Below are the code and all the weights of a small trained network. Each question names an input and a class and asks about switching units off, where a switched-off unit gives its printed mean instead of its output.

import numpy as np


def w(rows, s, z=0):
    codes = np.array(rows[::2]) - 128.0
    scale = np.full(codes.shape[1], s)
    scale[-1] = z or s
    return codes * scale


def f(y):
    return y / 2 * (1 + np.tanh(0.7978845608 * (y + 0.044715 * y**3)))


def log_softmax(a):
    a = a - a.max(-1, keepdims=True)
    return a - np.log(np.exp(a).sum(-1, keepdims=True))


def net(x, mask):
    res = np.array(x, float).reshape(1, 8) / 4 @ E
    y = f(res @ A[0][:, :-1].T + A[0][:, -1])
    res = res + np.where(mask, y, B[0][:, -1]) @ B[0][:, :-1]
    return log_softmax(res[-1] @ U[:, :-1].T + U[:, -1])


A, B = {}, {}
E = w([
[128,126,128,130,130,125,132],'x0',
[32,126,107,149,45,168,89],'x1',
[107,198,116,160,126,29,71],'x2',
[80,24,191,111,169,77,33],'x3',
[224,91,128,235,82,149,92],'x4',
[127,130,130,130,134,131,130],'x5',
[129,127,130,129,129,127,131],'x6',
[133,133,254,118,72,102,180],'x7',
],0.0073)
A[0] = w([
[135,46,136,62,139,242,151,52],'N0',
[149,117,140,122,179,77,158,187],'N1',
[118,145,60,126,162,168,100,111],'N2',
[114,123,176,141,68,89,157,151],'N3',
[130,142,209,126,89,126,124,81],'N4',
[126,113,116,110,113,152,117,249],'N5',
[160,178,109,100,89,148,135,79],'N6',
[175,147,139,136,225,118,130,108],'N7',
[150,191,127,149,150,145,177,99],'N8',
[187,98,108,188,81,121,115,58],'N9',
[113,133,107,11,125,123,136,60],'N10',
[88,44,174,106,125,130,84,151],'N11',
[81,117,99,76,124,109,165,141],'N12',
[144,148,190,134,62,81,175,98],'N13',
[137,193,147,146,110,145,164,67],'N14',
[128,231,143,144,140,81,66,49],'N15',
[112,170,144,149,148,96,71,128],'N16',
[118,126,47,130,146,114,82,122],'N17',
[120,140,187,124,94,107,141,83],'N18',
[97,199,141,94,150,143,153,91],'N19',
[107,120,128,74,154,143,120,138],'N20',
[157,188,85,145,75,120,177,254],'N21',
[132,115,174,122,88,122,151,74],'N22',
[133,144,77,147,104,114,195,72],'N23',
[69,147,115,77,178,123,154,60],'N24',
[126,104,67,117,161,167,94,70],'N25',
[96,46,131,120,143,79,120,53],'N26',
[112,111,120,150,44,169,79,212],'N27',
[160,109,68,132,172,133,100,125],'N28',
[126,94,186,127,195,155,39,52],'N29',
[123,103,39,161,163,125,123,62],'N30',
[36,122,104,163,58,175,100,106],'N31',
[202,125,139,185,90,152,68,108],'N32',
[140,178,98,141,124,164,149,87],'N33',
[102,177,131,117,111,91,94,169],'N34',
[135,155,126,152,113,63,112,196],'N35',
[206,132,120,85,157,118,134,107],'N36',
[140,183,103,86,72,193,137,75],'N37',
[72,163,107,79,162,65,179,79],'N38',
[60,152,125,80,136,147,131,126],'N39',
[113,134,29,128,162,155,114,71],'N40',
[92,168,114,194,140,46,125,72],'N41',
[53,124,102,161,78,147,123,97],'N42',
],0.011,0.01)
B[0] = w([
[255,162,46,121,13,204,160,173],'N0',
[119,132,132,138,184,112,171,196],'N1',
[98,108,200,97,125,143,105,156],'N2',
[108,142,152,78,143,148,123,174],'N3',
[96,168,160,65,101,121,78,146],'N4',
[94,97,143,121,217,154,171,224],'N5',
[95,65,103,143,78,90,105,139],'N6',
[135,164,131,96,96,58,195,161],'N7',
[110,97,96,127,125,66,100,157],'N8',
[127,162,211,224,75,143,75,151],'N9',
[123,149,167,206,94,128,79,150],'N10',
[124,69,77,107,124,112,126,211],'N11',
[116,120,173,200,155,143,134,169],'N12',
[118,151,176,46,112,145,89,168],'N13',
[84,95,108,98,86,117,89,142],'N14',
[210,167,70,127,32,178,154,149],'N15',
[142,97,66,108,105,179,124,163],'N16',
[113,136,186,49,120,150,121,166],'N17',
[114,145,150,107,118,146,79,140],'N18',
[111,94,145,178,116,132,76,152],'N19',
[140,116,110,163,132,140,121,159],'N20',
[82,45,107,106,167,131,118,248],'N21',
[96,193,128,104,81,149,103,133],'N22',
[103,86,71,141,60,81,72,141],'N23',
[133,147,187,196,92,126,96,153],'N24',
[120,177,178,84,74,150,91,144],'N25',
[87,73,84,137,33,98,66,150],'N26',
[111,145,125,139,210,115,157,207],'N27',
[86,184,184,86,149,120,120,160],'N28',
[109,84,68,136,75,56,86,163],'N29',
[98,169,178,94,76,139,94,143],'N30',
[167,172,119,135,139,48,188,175],'N31',
[120,139,179,203,141,131,121,178],'N32',
[105,99,102,112,82,85,63,146],'N33',
[144,127,96,138,161,171,159,180],'N34',
[136,94,96,132,185,197,166,197],'N35',
[140,164,119,148,147,94,149,155],'N36',
[149,73,92,118,124,92,114,152],'N37',
[150,138,160,179,118,135,96,169],'N38',
[120,141,163,183,146,129,146,172],'N39',
[115,168,145,81,120,132,118,153],'N40',
[217,127,59,112,46,191,144,151],'N41',
[195,185,144,104,113,19,194,153],'N42',
],0.0082,0.011)
U = w([
[104,73,77,124,90,70,93,47],'0',
[107,181,177,45,109,153,110,47],'1',
[133,149,166,251,116,148,118,54],'2',
[184,145,65,129,80,207,186,117],'3',
[118,104,121,122,167,147,169,254],'4',
[118,103,121,119,170,151,169,212],'5',
[118,110,117,125,170,149,168,223],'6',
[152,177,123,122,135,33,205,63],'7',
],0.015,0.0071)

Each question gives the input, the list of numbers given to net, and the class t.
The units are the neurons (one row each of A and B). Each row of codes is followed by its name. A weight is (code - 128) times the scale printed after its matrix; where a second scale follows, it is the last column's (A, B and U).
mask holds one flag per neuron, in row order. A switched-off neuron (its flag False) gives its mean, the last column of its row in B, instead of its output. The means were averaged over made-up inputs and are rounded, as every weight is.
A unit's drop is (log p(t) with every unit on - log p(t) with that unit switched off) / (log p(t) with every unit on - log p(t) with every unit switched off).
The circuit of an input: a set's keep is (log p(t) with only the set's units on - log p(t) with every unit switched off) / (log p(t) with every unit on - log p(t) with every unit switched off). Starting from the 12 units with the biggest drops (on a tie, the unit counted first), units are removed one at a time, each time the one whose removal leaves the highest keep (on an exact tie, the one counted first), for as long as the keep stays at least 0.8.
units of the circuit, in order: the units of the circuit, biggest drop first
k most important neurons: the k neurons with the biggest drops, biggest first
drop when u is switched off: that unit's drop, to one decimal
input [1,-8,0,-4,2,3,-1,-4], class 7: units of the circuit, in order => [N7]
input [4,6,-5,7,-5,-1,-3,1], class 0: 2 most important neurons => [N26; N11]
input [4,-7,1,6,2,-3,3,-1], class 7: units of the circuit, in order => [N7; N21]
input [0,-6,-3,-3,5,1,-2,3], class 7: units of the circuit, in order => [N7; N36]
input [-6,-4,8,-1,-6,5,2,-6], class 3: units of the circuit, in order => [N15; N41]
input [7,-6,0,7,-2,4,-4,2], class 0: units of the circuit, in order => [N29; N26]
input [4,-6,6,-6,6,4,8,7], class 5: 3 most important neurons => [N21; N35; N1]
input [-8,0,-7,8,6,0,5,-8], class 0: 2 most important neurons => [N29; N11]
input [0,1,-6,7,-5,-5,-6,3], class 0: 2 most important neurons => [N26; N11]
input [-2,7,-5,7,1,-1,-4,7], class 0: 3 most important neurons => [N11; N26; N29]
input [-8,-5,8,0,3,2,2,-7], class 3: 2 most important neurons => [N15; N41]
input [-6,-2,-2,8,-3,1,1,-6], class 0: 2 most important neurons => [N29; N26]
input [6,8,-7,-6,5,-7,-7,0], class 7: 4 most important neurons => [N31; N42; N27; N35]
input [7,-1,-8,-2,3,-7,7,4], class 3: units of the circuit, in order => [N0]
input [3,6,-4,-4,-5,-4,3,7], class 1: 2 most important neurons => [N13; N4]
input [-2,-3,-8,7,7,1,-3,3], class 3: 2 most important neurons => [N0; N21]
input [2,-8,4,-8,2,0,-7,4], class 0: drop when N21 is switched off => 0.2
input [-1,8,-8,3,5,3,-8,-2], class 3: drop when N0 is switched off => 2.9
input [-5,-7,-4,-2,-6,8,3,-8], class 1: drop when N19 is switched off => 0.0
input [-5,6,8,-4,5,3,4,4], class 3: units of the circuit, in order => [N41]
